Below is a small trained network, with its code and all its weights. Each question gives an input and a class and asks what happens when units are switched off, that is, made to give their printed mean instead of their output.

import numpy as np


def w(rows, s, z=0):
    codes = np.array(rows[::2]) - 128.0
    scale = np.full(codes.shape[1], s)
    scale[-1] = z or s
    return codes * scale


def f(y):
    return np.maximum(y, 0)


def log_softmax(a):
    a = a - a.max(-1, keepdims=True)
    return a - np.log(np.exp(a).sum(-1, keepdims=True))


def net(x, mask):
    res = np.array(x, float).reshape(1, 7) / 4 @ E
    y = f(res @ A[0][:, :-1].T + A[0][:, -1])
    res = res + np.where(mask, y, B[0][:, -1]) @ B[0][:, :-1]
    return log_softmax(res[-1] @ U[:, :-1].T + U[:, -1])


A, B = {}, {}
E = w([
[216,125,32,158,167,97,203,23],'x0',
[78,103,47,162,67,232,231,123],'x1',
[140,217,52,11,150,58,120,130],'x2',
[121,158,137,207,151,127,134,113],'x3',
[135,156,94,96,31,127,162,32],'x4',
[99,158,209,51,175,254,151,126],'x5',
[140,181,142,104,66,193,92,143],'x6',
],0.0074)
A[0] = w([
[91,139,122,80,218,173,135,183,203],'neuron 0',
[152,127,174,155,95,220,95,185,140],'neuron 1',
[179,153,131,111,168,62,102,88,253],'neuron 2',
[150,142,143,116,167,82,112,129,199],'neuron 3',
[76,42,113,167,98,119,150,140,105],'neuron 4',
[131,94,112,7,69,148,138,134,174],'neuron 5',
[171,137,65,94,145,184,155,89,228],'neuron 6',
[208,91,111,130,125,152,147,84,114],'neuron 7',
[125,105,96,127,112,211,147,147,155],'neuron 8',
],0.016,0.0043)
B[0] = w([
[66,45,156,121,125,111,182,162,234],'neuron 0',
[136,171,114,250,98,76,131,93,228],'neuron 1',
[219,124,222,127,89,108,121,145,252],'neuron 2',
[121,119,166,129,154,89,144,153,203],'neuron 3',
[42,142,120,214,159,171,151,139,214],'neuron 4',
[51,136,120,73,101,45,136,99,222],'neuron 5',
[195,151,119,146,101,128,249,129,247],'neuron 6',
[147,80,120,70,171,152,123,212,202],'neuron 7',
[143,117,164,123,128,93,141,148,217],'neuron 8',
],0.015,0.013)
U = w([
[90,133,248,121,91,8,121,81,245],'0',
[86,54,121,101,144,174,174,149,166],'1',
[140,78,96,53,164,204,58,79,23],'2',
[86,216,99,209,110,144,86,55,35],'3',
[100,203,59,13,46,100,128,57,69],'4',
[255,222,151,39,82,105,166,89,172],'5',
[217,78,162,82,127,112,62,123,2],'6',
[176,112,118,161,114,127,161,136,48],'7',
],0.0076,0.0032)

Each question gives the input, the list of numbers given to net, and the class t.
The units are the neurons (one row each of A and B). Each row of codes is followed by its name. A weight is (code - 128) times the scale printed after its matrix; where a second scale follows, it is the last column's (A, B and U).
mask holds one flag per neuron, in row order. A switched-off neuron (its flag False) gives its mean, the last column of its row in B, instead of its output. The means were averaged over made-up inputs and are rounded, as every weight is.
A unit's drop is (log p(t) with every unit on - log p(t) with that unit switched off) / (log p(t) with every unit on - log p(t) with every unit switched off).
The circuit of an input: a set's keep is (log p(t) with only the set's units on - log p(t) with every unit switched off) / (log p(t) with every unit on - log p(t) with every unit switched off). Starting from all 9 units, units are removed one at a time, each time the one whose removal leaves the highest keep (on an exact tie, the one counted first), for as long as the keep stays at least 0.8.
circuit, biggest first: the units of the circuit, biggest drop first
most important unit: the unit with the biggest drop
k most important neurons: the k neurons with the biggest drops, biggest first
drop when u is switched off: that unit's drop, to one decimal
input [3,1,-4,6,-1,-3,0], class 1: circuit, biggest first -> [neuron 1; neuron 2]
input [-2,1,1,3,7,0,5], class 4: circuit, biggest first -> [neuron 2; neuron 0; neuron 3]
input [3,2,-6,6,8,-2,3], class 1: 2 most important neurons -> [neuron 7; neuron 2]
input [6,-5,-5,-2,2,-4,1], class 5: most important unit -> neuron 0
input [3,5,8,1,0,7,-2], class 1: 3 most important neurons -> [neuron 0; neuron 2; neuron 1]
input [2,-4,1,-2,8,-5,-3], class 5: circuit, biggest first -> [neuron 0; neuron 4]
input [3,-5,0,-1,3,5,5], class 5: circuit, biggest first -> [neuron 4; neuron 0]
input [2,8,7,-7,2,6,7], class 4: 2 most important neurons -> [neuron 5; neuron 2]
input [-1,0,3,0,8,-1,7], class 4: 2 most important neurons -> [neuron 5; neuron 2]
input [4,7,0,-8,0,0,-6], class 1: 3 most important neurons -> [neuron 4; neuron 2; neuron 1]
input [5,-7,3,-7,5,4,4], class 5: 2 most important neurons -> [neuron 6; neuron 0]
input [3,7,-3,8,-3,-2,8], class 3: 4 most important neurons -> [neuron 1; neuron 2; neuron 0; neuron 4]
input [-1,2,1,1,2,-1,-3], class 7: 2 most important neurons -> [neuron 5; neuron 0]
input [8,7,0,-8,8,4,-3], class 5: most important unit -> neuron 6
input [4,5,1,7,0,5,0], class 5: 2 most important neurons -> [neuron 6; neuron 4]
input [3,8,-8,-7,3,-4,0], class 1: 2 most important neurons -> [neuron 7; neuron 4]
input [6,-3,-4,2,4,-8,-1], class 6: 2 most important neurons -> [neuron 7; neuron 2]
input [-4,1,1,1,0,-7,4], class 3: 2 most important neurons -> [neuron 2; neuron 0]
input [1,6,-8,-6,-3,8,6], class 0: 2 most important neurons -> [neuron 8; neuron 1]
input [4,-1,1,-2,7,7,-1], class 5: most important neuron -> [neuron 6]
input [4,-1,6,3,2,5,-8], class 5: drop when neuron 6 is switched off -> 0.1
input [6,-2,-8,-6,-2,-6,2], class 1: drop when neuron 4 is switched off -> 0.2
input [-3,-6,-7,6,-1,6,3], class 3: drop when neuron 1 is switched off -> 0.5
input [-2,5,6,2,6,3,-8], class 4: drop when neuron 5 is switched off -> 0.2
